Below are the code and all the weights of a small trained network. Each question names an input and a class and asks about switching units off, where a switched-off unit gives its printed mean instead of its output.

import numpy as np


def w(rows, s, z=0):
    codes = np.array(rows[::2]) - 128.0
    scale = np.full(codes.shape[1], s)
    scale[-1] = z or s
    return codes * scale


def f(y):
    return np.maximum(y, 0)


def log_softmax(a):
    a = a - a.max(-1, keepdims=True)
    return a - np.log(np.exp(a).sum(-1, keepdims=True))


def net(x, mask):
    res = np.array(x, float).reshape(1, 5) / 4 @ E
    y = f(res @ A[0][:, :-1].T + A[0][:, -1])
    res = res + np.where(mask, y, B[0][:, -1]) @ B[0][:, :-1]
    return log_softmax(res[-1] @ U[:, :-1].T + U[:, -1])


A, B = {}, {}
E = w([
[105,109,243,166],'x0',
[156,107,121,132],'x1',
[92,81,159,34],'x2',
[133,124,127,128],'x3',
[77,7,82,186],'x4',
],0.013)
A[0] = w([
[42,136,118,111,154],'n0',
[129,124,88,97,117],'n1',
[151,102,191,78,147],'n2',
[167,111,154,168,138],'n3',
[123,156,200,57,171],'n4',
[109,156,72,187,254],'n5',
[121,158,127,78,146],'n6',
[156,208,135,131,117],'n7',
[88,79,183,189,60],'n8',
[154,250,58,60,152],'n9',
[82,69,119,21,176],'n10',
[156,177,141,214,235],'n11',
[77,164,135,136,112],'n12',
[145,104,194,111,104],'n13',
[85,98,97,68,169],'n14',
[147,121,107,146,172],'n15',
[196,195,95,43,192],'n16',
[177,100,175,98,170],'n17',
[203,187,221,207,112],'n18',
[117,68,119,41,163],'n19',
[140,169,32,183,229],'n20',
[75,71,61,229,157],'n21',
[189,146,113,94,132],'n22',
[92,57,34,110,91],'n23',
[188,191,156,120,174],'n24',
[116,84,231,110,86],'n25',
[105,133,89,148,126],'n26',
[102,97,122,139,87],'n27',
[84,71,145,178,46],'n28',
[114,135,42,60,134],'n29',
[172,164,161,176,193],'n30',
],0.015,0.0058)
B[0] = w([
[151,127,116,120,159],'n0',
[120,82,148,134,158],'n1',
[117,196,79,76,174],'n2',
[126,137,146,159,153],'n3',
[115,153,115,92,204],'n4',
[70,110,99,229,198],'n5',
[170,173,104,118,172],'n6',
[105,121,160,140,192],'n7',
[253,82,150,184,183],'n8',
[184,134,155,169,251],'n9',
[157,113,158,40,206],'n10',
[81,42,188,161,201],'n11',
[116,139,132,134,144],'n12',
[98,201,47,103,162],'n13',
[138,71,151,57,179],'n14',
[106,105,132,153,154],'n15',
[187,183,102,167,236],'n16',
[117,178,134,110,160],'n17',
[63,96,154,96,208],'n18',
[134,115,143,68,189],'n19',
[88,125,112,173,218],'n20',
[113,107,91,160,232],'n21',
[150,156,152,176,172],'n22',
[81,62,125,71,204],'n23',
[108,101,165,108,204],'n24',
[138,196,85,129,188],'n25',
[74,151,98,134,155],'n26',
[164,83,165,110,153],'n27',
[212,86,148,150,178],'n28',
[142,25,164,106,199],'n29',
[65,80,166,118,182],'n30',
],0.012,0.021)
U = w([
[134,120,139,201,234],'0',
[86,98,172,111,83],'1',
[192,127,112,116,178],'2',
[96,178,56,118,122],'3',
[76,120,6,163,3],'4',
],0.02,0.0023)

Each question gives the input, the list of numbers given to net, and the class t.
The units are the neurons (one row each of A and B). Each row of codes is followed by its name. A weight is (code - 128) times the scale printed after its matrix; where a second scale follows, it is the last column's (A, B and U).
mask holds one flag per neuron, in row order. A switched-off neuron (its flag False) gives its mean, the last column of its row in B, instead of its output. The means were averaged over made-up inputs and are rounded, as every weight is.
A unit's drop is (log p(t) with every unit on - log p(t) with that unit switched off) / (log p(t) with every unit on - log p(t) with every unit switched off).
The circuit of an input: a set's keep is (log p(t) with only the set's units on - log p(t) with every unit switched off) / (log p(t) with every unit on - log p(t) with every unit switched off). Starting from the 12 units with the biggest drops (on a tie, the unit counted first), units are removed one at a time, each time the one whose removal leaves the highest keep (on an exact tie, the one counted first), for as long as the keep stays at least 0.8.
circuit, biggest first: the units of the circuit, biggest drop first
k most important neurons: the k neurons with the biggest drops, biggest first
drop of u: that unit's drop, to one decimal
input [0,5,0,-3,0], class 0: circuit, biggest first -> (n23)
input [6,2,-4,6,0], class 1: 3 most important neurons -> (n18, n16, n9)
input [-6,3,-7,3,1], class 4: 3 most important neurons -> (n20, n8, n5)
input [1,7,-6,-8,-3], class 1: 2 most important neurons -> (n18, n30)
input [-2,7,1,-3,-2], class 2: 2 most important neurons -> (n5, n11)
input [-4,8,1,7,8], class 1: 3 most important neurons -> (n23, n16, n14)
input [5,7,-5,3,0], class 1: 4 most important neurons -> (n18, n16, n9, n30)
input [0,8,-5,-5,8], class 4: 2 most important neurons -> (n21, n9)
input [-1,3,-1,7,-8], class 0: 3 most important neurons -> (n16, n9, n10)
input [-1,1,-4,2,1], class 4: 2 most important neurons -> (n9, n8)
input [0,-1,-2,8,5], class 4: 2 most important neurons -> (n9, n21)
input [2,1,0,-7,5], class 0: drop of n10 -> 0.1
input [2,-1,1,0,-8], class 3: drop of n16 -> 0.3
input [7,-8,0,3,8], class 0: circuit, biggest first -> (n21)
input [0,-3,-2,4,4], class 4: drop of n9 -> 0.5
